[[-1.08  0.55 -2.12  1.70 -0.70  0.43  3.47 -2.74  0.93 -1.83 -1.45]
 [-2.31 -1.12 -3.01  5.11 -1.78  2.31  2.16 -2.74  2.79 -3.15 -0.99]
 [ 1.37 -1.96 -1.52  5.59  1.80  3.73 -5.71  2.44 -2.78  1.23  1.29]
 [-1.08 -1.54  1.77  0.24  3.95  2.78 -5.71  3.39 -5.56  5.17  1.06]]
->
[[-1.08 -2.31  1.37 -1.08]
 [ 0.55 -1.12 -1.96 -1.54]
 [-2.12 -3.01 -1.52  1.77]
 [ 1.70  5.11  5.59  0.24]
 [-0.70 -1.78  1.80  3.95]
 [ 0.43  2.31  3.73  2.78]
 [ 3.47  2.16 -5.71 -5.71]
 [-2.74 -2.74  2.44  3.39]
 [ 0.93  2.79 -2.78 -5.56]
 [-1.83 -3.15  1.23  5.17]
 [-1.45 -0.99  1.29  1.06]]

[[-5.73 -5.65  7.50  7.49  7.20 -5.73 -5.61 -5.79  7.48 -5.77]
 [ 4.24  4.23 -7.49 -7.60 -7.19  4.27  4.17  4.29 -7.32  4.25]]
->
[[-5.73  4.24]
 [-5.65  4.23]
 [ 7.50 -7.49]
 [ 7.49 -7.60]
 [ 7.20 -7.19]
 [-5.73  4.27]
 [-5.61  4.17]
 [-5.79  4.29]
 [ 7.48 -7.32]
 [-5.77  4.25]]

[[ 2.44 -2.31  1.78  2.60 -0.40 -1.31 -2.48 -4.04  1.64 -1.08  1.53 -2.36
  -3.94  1.12 -3.77]
 [-1.09  0.13  4.60  6.07 -2.04  0.94  0.13 -6.33  4.39  0.74 -0.59  0.12
  -6.15 -0.23 -6.08]
 [-3.65 -6.72 -0.22 -0.34  2.41  1.08 -7.12 -0.73 -0.21  0.94 -3.17 -6.90
  -0.73  2.96 -0.71]
 [-4.53 -1.11  1.21  1.58  4.48  6.39 -1.17  0.39  1.15  5.19 -3.11 -1.13
   0.35  3.45  0.34]
 [ 5.18  1.65  0.00 -0.04 -3.92 -5.28  1.76 -1.59  0.00 -4.46  3.45  1.72
  -1.58 -4.16 -1.57]
 [ 1.93 -0.82 -4.53 -5.93  1.76 -1.57 -0.87  5.14 -4.30 -1.26  1.16 -0.83
   5.27  0.58  5.15]]
->
[[ 2.44 -1.09 -3.65 -4.53  5.18  1.93]
 [-2.31  0.13 -6.72 -1.11  1.65 -0.82]
 [ 1.78  4.60 -0.22  1.21  0.00 -4.53]
 [ 2.60  6.07 -0.34  1.58 -0.04 -5.93]
 [-0.40 -2.04  2.41  4.48 -3.92  1.76]
 [-1.31  0.94  1.08  6.39 -5.28 -1.57]
 [-2.48  0.13 -7.12 -1.17  1.76 -0.87]
 [-4.04 -6.33 -0.73  0.39 -1.59  5.14]
 [ 1.64  4.39 -0.21  1.15  0.00 -4.30]
 [-1.08  0.74  0.94  5.19 -4.46 -1.26]
 [ 1.53 -0.59 -3.17 -3.11  3.45  1.16]
 [-2.36  0.12 -6.90 -1.13  1.72 -0.83]
 [-3.94 -6.15 -0.73  0.35 -1.58  5.27]
 [ 1.12 -0.23  2.96  3.45 -4.16  0.58]
 [-3.77 -6.08 -0.71  0.34 -1.57  5.15]]

[[ 0.14  2.17 -4.22]
 [-4.71 -5.84 -0.40]
 [ 0.55  2.72 -5.70]
 [-5.32 -6.39 -2.98]
 [-2.36 -2.27 -4.12]
 [ 1.06  3.59 -5.16]
 [-0.25  1.24 -0.35]
 [-0.32  1.68 -2.70]
 [-5.01 -5.72 -2.59]
 [ 2.78  6.60  1.88]
 [-4.27 -5.12 -6.77]]
->
[[ 0.14 -4.71  0.55 -5.32 -2.36  1.06 -0.25 -0.32 -5.01  2.78 -4.27]
 [ 2.17 -5.84  2.72 -6.39 -2.27  3.59  1.24  1.68 -5.72  6.60 -5.12]
 [-4.22 -0.40 -5.70 -2.98 -4.12 -5.16 -0.35 -2.70 -2.59  1.88 -6.77]]

[[-0.10  4.16  0.26]
 [-0.03  4.34  0.19]
 [ 0.04 -3.93 -0.32]
 [ 6.07  2.99 -5.78]]
->
[[-0.10 -0.03  0.04  6.07]
 [ 4.16  4.34 -3.93  2.99]
 [ 0.26  0.19 -0.32 -5.78]]

[[ 0.56 -2.83 -5.57 -0.28 -3.09  4.56  1.37  2.92]
 [ 0.82  1.92 -5.57  2.62 -1.26 -3.96 -0.41 -2.56]
 [ 2.12 -2.72 -5.57  3.98 -5.95  2.01  0.61  2.02]
 [ 2.53 -1.90 -5.57  4.67 -6.49  0.78  0.55  1.26]
 [-0.18 -3.27 -5.57 -0.63 -1.55  4.80  1.04  3.04]
 [ 1.39 -2.16 -5.57  0.19 -4.43  4.01  1.47  2.75]
 [ 1.65 -3.40 -5.57  3.30 -5.02  3.00  0.53  2.71]
 [-1.75 -2.30 -5.57  6.34  2.64 -4.00 -2.51 -2.33]]
->
[[ 0.56  0.82  2.12  2.53 -0.18  1.39  1.65 -1.75]
 [-2.83  1.92 -2.72 -1.90 -3.27 -2.16 -3.40 -2.30]
 [-5.57 -5.57 -5.57 -5.57 -5.57 -5.57 -5.57 -5.57]
 [-0.28  2.62  3.98  4.67 -0.63  0.19  3.30  6.34]
 [-3.09 -1.26 -5.95 -6.49 -1.55 -4.43 -5.02  2.64]
 [ 4.56 -3.96  2.01  0.78  4.80  4.01  3.00 -4.00]
 [ 1.37 -0.41  0.61  0.55  1.04  1.47  0.53 -2.51]
 [ 2.92 -2.56  2.02  1.26  3.04  2.75  2.71 -2.33]]

[[ 0.03 -0.05  0.02 -1.47  3.65  5.58  5.63 -0.23]
 [ 1.59  1.62  1.58  2.79 -1.18 -2.67 -2.77  1.82]]
->
[[ 0.03  1.59]
 [-0.05  1.62]
 [ 0.02  1.58]
 [-1.47  2.79]
 [ 3.65 -1.18]
 [ 5.58 -2.67]
 [ 5.63 -2.77]
 [-0.23  1.82]]

[[-4.53 -4.52]
 [ 0.89  0.90]
 [ 1.58  1.29]
 [-7.47 -7.02]
 [ 1.57  0.86]
 [-1.39 -1.03]
 [ 3.32  2.81]
 [-4.42 -3.35]
 [-2.56 -2.16]
 [ 6.99  6.19]
 [ 3.36  2.62]]
->
[[-4.53  0.89  1.58 -7.47  1.57 -1.39  3.32 -4.42 -2.56  6.99  3.36]
 [-4.52  0.90  1.29 -7.02  0.86 -1.03  2.81 -3.35 -2.16  6.19  2.62]]

[[ 0.24  0.36 -0.32 -0.69 -0.03  0.46 -0.19  0.18 -0.02 -0.58  0.43  0.18]
 [-2.53 -3.22  3.24  3.67 -0.57 -5.09 -0.30  2.25 -2.77  4.84 -2.83 -2.05]
 [-2.82 -3.73  4.22  4.61 -0.38 -6.57 -0.09  2.75 -3.41  6.02 -3.72 -2.45]
 [-0.28 -0.58  0.65  1.00  0.02 -0.93 -0.10  0.39 -0.97  0.63 -0.77 -0.72]
 [-1.97 -2.66  2.82  2.97 -0.17 -4.16 -0.02  1.60 -2.15  3.74 -2.48 -1.40]
 [-3.37 -4.30  4.82  5.30 -0.61 -7.50  0.19  3.43 -4.15  6.75 -4.82 -2.88]
 [ 2.75  3.79 -4.40 -4.50  0.54  6.42  0.07 -2.86  3.52 -6.24  4.30  2.30]]
->
[[ 0.24 -2.53 -2.82 -0.28 -1.97 -3.37  2.75]
 [ 0.36 -3.22 -3.73 -0.58 -2.66 -4.30  3.79]
 [-0.32  3.24  4.22  0.65  2.82  4.82 -4.40]
 [-0.69  3.67  4.61  1.00  2.97  5.30 -4.50]
 [-0.03 -0.57 -0.38  0.02 -0.17 -0.61  0.54]
 [ 0.46 -5.09 -6.57 -0.93 -4.16 -7.50  6.42]
 [-0.19 -0.30 -0.09 -0.10 -0.02  0.19  0.07]
 [ 0.18  2.25  2.75  0.39  1.60  3.43 -2.86]
 [-0.02 -2.77 -3.41 -0.97 -2.15 -4.15  3.52]
 [-0.58  4.84  6.02  0.63  3.74  6.75 -6.24]
 [ 0.43 -2.83 -3.72 -0.77 -2.48 -4.82  4.30]
 [ 0.18 -2.05 -2.45 -0.72 -1.40 -2.88  2.30]]
